Here is a tiny trained network, its code and every weight. The questions are about switching its units off for an input and a target symbol, where a switched-off unit gives its printed mean instead of its output.

import numpy as np


def w(rows, s, z=0):
    codes = np.array(rows[::2]) - 128.0
    scale = np.full(codes.shape[1], s)
    scale[-1] = z or s
    return codes * scale


def norm(h):
    return h / np.sqrt((h * h).mean(-1, keepdims=True) + 1e-5)


def f(y):
    return y / 2 * (1 + np.tanh(0.7978845608 * (y + 0.044715 * y**3)))


def softmax(a):
    e = np.exp(a - a.max(-1, keepdims=True))
    return e / e.sum(-1, keepdims=True)


def log_softmax(a):
    a = a - a.max(-1, keepdims=True)
    return a - np.log(np.exp(a).sum(-1, keepdims=True))


def net(x, mask):
    ids = ['ΠΣβδημξτφ'.index(c) for c in x.split()]
    T = len(ids)
    res = E[ids] + P[:T]
    r = norm(res)
    for j in range(2):
        rows = slice(3 * j, 3 * j + 3)
        q, k, v = (r @ M[0][rows].T for M in (Q, K, V))
        z = softmax(np.where(np.tri(T) > 0, q @ k.T / 3**0.5, -1e9)) @ v
        o = O[0][rows]
        res = res + np.where(mask[j], z, o[:, -1]) @ o[:, :-1]
    y = f(norm(res) @ A[0][:, :-1].T + A[0][:, -1])
    res = res + np.where(mask[2:6], y, B[0][:, -1]) @ B[0][:, :-1]
    return log_softmax(norm(res)[-1] @ U[:, :-1].T + U[:, -1])


Q, K, V, O, A, B = {}, {}, {}, {}, {}, {}
E = w([
[188,128,163],'Π',
[149,91,162],'Σ',
[144,130,139],'β',
[208,4,217],'δ',
[70,149,133],'η',
[67,112,78],'μ',
[209,92,89],'ξ',
[208,129,118],'τ',
[147,140,77],'φ',
],0.018)
P = w([
[148,28,177],'0',
[138,58,172],'1',
[131,73,142],'2',
[127,64,155],'3',
[119,75,159],'4',
[162,2,201],'5',
[107,114,94],'6',
],0.0082)
Q[0] = w([
[169,165,2],'H1',
[149,234,177],'H1',
[111,142,226],'H1',
[192,153,64],'H2',
[125,163,33],'H2',
[146,120,59],'H2',
],0.0094)
K[0] = w([
[105,186,219],'H1',
[147,225,254],'H1',
[100,141,140],'H1',
[67,160,175],'H2',
[165,24,167],'H2',
[243,172,73],'H2',
],0.0077)
V[0] = w([
[234,136,85],'H1',
[124,105,3],'H1',
[131,136,22],'H1',
[11,195,190],'H2',
[149,100,179],'H2',
[106,73,78],'H2',
],0.012)
O[0] = w([
[153,188,125,171],'H1',
[138,116,78,114],'H1',
[157,142,110,85],'H1',
[106,95,161,2],'H2',
[127,147,138,202],'H2',
[115,61,5,157],'H2',
],0.012,0.0094)
A[0] = w([
[78,75,74,49],'N1',
[202,111,76,251],'N2',
[61,130,94,56],'N3',
[122,82,254,161],'N4',
],0.0082,0.0028)
B[0] = w([
[168,121,242,135],'N1',
[230,167,110,254],'N2',
[199,89,58,117],'N3',
[8,253,69,220],'N4',
],0.0061,0.0052)
U = w([
[159,194,195,230],'Π',
[87,165,141,18],'Σ',
[101,239,159,1],'β',
[160,129,255,103],'δ',
[37,89,122,115],'η',
[108,26,23,197],'μ',
[178,135,72,81],'ξ',
[179,186,139,128],'τ',
[163,156,45,176],'φ',
],0.012,0.004)

Each question gives the input, a string of symbols that net reads in full, and the target symbol t.
The units are the heads (3 rows each of Q, K, V and O) and the neurons (one row each of A and B). Each row of codes is followed by its name. A weight is (code - 128) times the scale printed after its matrix; where a second scale follows, it is the last column's (O, A, B and U).
mask holds one flag per unit, heads first, then neurons. A switched-off unit (its flag False) gives its mean, the last column of its rows in O or B, instead of its output. The means were averaged over made-up inputs and are rounded, as every weight is.
A unit's drop is (log p(t) with every unit on - log p(t) with that unit switched off) / (log p(t) with every unit on - log p(t) with every unit switched off).
The circuit of an input: a set's keep is (log p(t) with only the set's units on - log p(t) with every unit switched off) / (log p(t) with every unit on - log p(t) with every unit switched off). Starting from all 6 units, units are removed one at a time, each time the one whose removal leaves the highest keep (on an exact tie, the one counted first), for as long as the keep stays at least 0.8.
circuit, biggest first: the units of the circuit, biggest drop first
k most important neurons: the k neurons with the biggest drops, biggest first
heads that matter: for each layer, one digit per head in row order, 1 if its drop is at least 0.15 and else 0, layers parted by /
drop when u is switched off: that unit's drop, to one decimal
input μ μ δ μ ξ, target μ: circuit, biggest first -> (H2)
input β φ β Σ β η, target φ: heads that matter -> 10
input Π β Π μ δ, target μ: circuit, biggest first -> (H1; H2)
input δ δ β, target β: 2 most important neurons -> (N2; N4)
input δ μ μ η β δ β, target μ: circuit, biggest first -> (H1; H2)
input Σ ξ δ δ η, target η: 3 most important neurons -> (N2; N4; N3)
input η ξ μ Π δ, target μ: circuit, biggest first -> (H2; H1)
input Σ η Σ, target η: heads that matter -> 00
input Π δ μ η, target μ: 2 most important neurons -> (N3; N4)
input η δ φ δ μ Σ, target μ: drop when H2 is switched off -> 0.5
input μ δ β, target μ: drop when H1 is switched off -> 0.3
input δ η η, target η: drop when H1 is switched off -> 0.1
input μ δ Σ, target μ: drop when N2 is switched off -> 0.0
